Below is a small trained network, with its code and all its weights. Each question gives an input and a class and asks what happens when units are switched off, that is, made to give their printed mean instead of their output.

import numpy as np


def w(rows, s, z=0):
    codes = np.array(rows[::2]) - 128.0
    scale = np.full(codes.shape[1], s)
    scale[-1] = z or s
    return codes * scale


def norm(h):
    return h / np.sqrt((h * h).mean(-1, keepdims=True) + 1e-5)


def f(y):
    return np.maximum(y, 0)


def log_softmax(a):
    a = a - a.max(-1, keepdims=True)
    return a - np.log(np.exp(a).sum(-1, keepdims=True))


def net(x, mask):
    res = np.array(x, float).reshape(1, 8) / 4 @ E
    u = 0
    for l in range(2):
        y = f(norm(res) @ A[l][:, :-1].T + A[l][:, -1])
        res = res + np.where(mask[u : u + 16], y, B[l][:, -1]) @ B[l][:, :-1]
        u += 16
    return log_softmax(norm(res)[-1] @ U[:, :-1].T + U[:, -1])


A, B = {}, {}
E = w([
[118,123,126,127],'x0',
[136,132,128,128],'x1',
[129,130,128,129],'x2',
[202,46,154,111],'x3',
[130,128,127,126],'x4',
[125,126,128,129],'x5',
[128,154,89,2],'x6',
[157,108,21,107],'x7',
],0.0085)
A[0] = w([
[105,142,208,166,50],'0.n0',
[130,220,159,69,158],'0.n1',
[82,157,86,149,146],'0.n2',
[103,147,151,114,91],'0.n3',
[117,128,183,139,141],'0.n4',
[162,177,73,114,98],'0.n5',
[109,91,114,211,242],'0.n6',
[145,129,128,75,113],'0.n7',
[141,129,124,184,86],'0.n8',
[185,146,122,109,150],'0.n9',
[78,97,202,123,104],'0.n10',
[124,73,17,150,174],'0.n11',
[156,184,167,117,117],'0.n12',
[111,161,250,114,3],'0.n13',
[147,108,136,97,81],'0.n14',
[115,102,124,171,96],'0.n15',
],0.012,0.0052)
B[0] = w([
[115,163,155,162,191],'0.n0',
[81,94,143,175,240],'0.n1',
[240,217,74,53,200],'0.n2',
[94,178,179,140,153],'0.n3',
[136,148,140,97,186],'0.n4',
[46,95,79,137,181],'0.n5',
[216,166,183,187,254],'0.n6',
[90,127,85,187,180],'0.n7',
[29,144,76,79,163],'0.n8',
[64,103,131,124,175],'0.n9',
[142,142,140,120,187],'0.n10',
[161,165,88,100,240],'0.n11',
[91,116,146,89,167],'0.n12',
[192,112,1,94,197],'0.n13',
[203,34,136,111,149],'0.n14',
[97,103,87,15,159],'0.n15',
],0.006,0.0065)
A[1] = w([
[190,134,102,177,75],'1.n0',
[150,91,140,119,231],'1.n1',
[143,77,180,79,131],'1.n2',
[100,160,76,114,253],'1.n3',
[189,78,54,207,218],'1.n4',
[127,89,139,73,79],'1.n5',
[142,120,98,97,113],'1.n6',
[98,178,185,112,147],'1.n7',
[137,105,208,93,95],'1.n8',
[162,179,178,145,29],'1.n9',
[107,26,196,107,17],'1.n10',
[135,128,114,215,51],'1.n11',
[162,120,92,53,210],'1.n12',
[203,62,107,130,209],'1.n13',
[50,171,131,10,118],'1.n14',
[77,148,96,165,229],'1.n15',
],0.013,0.003)
B[1] = w([
[183,168,174,100,189],'1.n0',
[159,33,86,118,175],'1.n1',
[141,159,27,181,171],'1.n2',
[195,96,144,144,241],'1.n3',
[175,109,187,51,231],'1.n4',
[139,131,63,182,163],'1.n5',
[118,169,106,139,174],'1.n6',
[69,64,179,71,196],'1.n7',
[192,159,127,215,162],'1.n8',
[56,106,90,230,186],'1.n9',
[84,191,73,241,161],'1.n10',
[95,157,2,34,170],'1.n11',
[51,149,116,200,238],'1.n12',
[70,75,199,87,223],'1.n13',
[106,84,156,111,255],'1.n14',
[130,200,163,95,202],'1.n15',
],0.0072,0.0075)
U = w([
[60,226,194,201,182],'0',
[219,231,91,89,201],'1',
[22,124,210,29,184],'2',
[68,193,3,56,9],'3',
[188,69,204,232,197],'4',
[209,28,176,54,159],'5',
[83,58,45,240,117],'6',
[118,1,39,60,96],'7',
],0.016,0.0013)

Each question gives the input, the list of numbers given to net, and the class t.
The units are the neurons (one row each of A and B). Each row of codes is followed by its name. A weight is (code - 128) times the scale printed after its matrix; where a second scale follows, it is the last column's (A, B and U).
mask holds one flag per neuron, layer by layer. A switched-off neuron (its flag False) gives its mean, the last column of its row in B, instead of its output. The means were averaged over made-up inputs and are rounded, as every weight is.
A unit's drop is (log p(t) with every unit on - log p(t) with that unit switched off) / (log p(t) with every unit on - log p(t) with every unit switched off).
The circuit of an input: a set's keep is (log p(t) with only the set's units on - log p(t) with every unit switched off) / (log p(t) with every unit on - log p(t) with every unit switched off). Starting from the 12 units with the biggest drops (on a tie, the unit counted first), units are removed one at a time, each time the one whose removal leaves the highest keep (on an exact tie, the one counted first), for as long as the keep stays at least 0.8.
units of the circuit, in order: the units of the circuit, biggest drop first
top k neurons: the k neurons with the biggest drops, biggest first
drop when u is switched off: that unit's drop, to one decimal
input [-1,-7,-5,-1,4,5,5,0], class 2: top neuron => (1.n14)
input [0,4,-3,1,7,-5,-2,7], class 5: top 2 neurons => (1.n4 1.n13)
input [-7,5,8,-3,3,8,7,0], class 2: units of the circuit, in order => (1.n14 0.n13)
input [-7,-6,6,-8,-7,-8,1,-7], class 2: top 2 neurons => (1.n7 0.n6)
input [2,-7,-1,0,2,2,-6,-2], class 0: top 4 neurons => (0.n8 1.n3 1.n11 0.n0)
input [-5,-8,-3,0,2,-6,-5,0], class 0: top 3 neurons => (0.n6 0.n13 0.n8)
input [1,1,6,0,-4,-2,5,0], class 2: top 4 neurons => (0.n13 0.n7 1.n15 1.n14)
input [-5,6,3,8,-6,3,2,1], class 7: top 2 neurons => (0.n6 1.n13)
input [1,0,0,-8,6,-7,1,-8], class 2: top 4 neurons => (1.n7 0.n6 1.n12 0.n12)
input [-6,4,1,-4,6,-7,-7,1], class 1: top 2 neurons => (1.n11 1.n12)
input [-1,6,8,-4,-2,0,8,0], class 2: top 2 neurons => (1.n14 0.n13)
input [7,1,-5,-3,1,4,8,0], class 2: drop when 1.n11 is switched off => 0.2
input [-4,6,-7,4,-6,-2,0,-1], class 4: drop when 0.n5 is switched off => 0.4
input [4,1,0,1,5,-8,-2,1], class 5: units of the circuit, in order => (1.n4)
input [-5,-8,7,0,0,-8,-1,8], class 1: drop when 0.n11 is switched off => 0.5
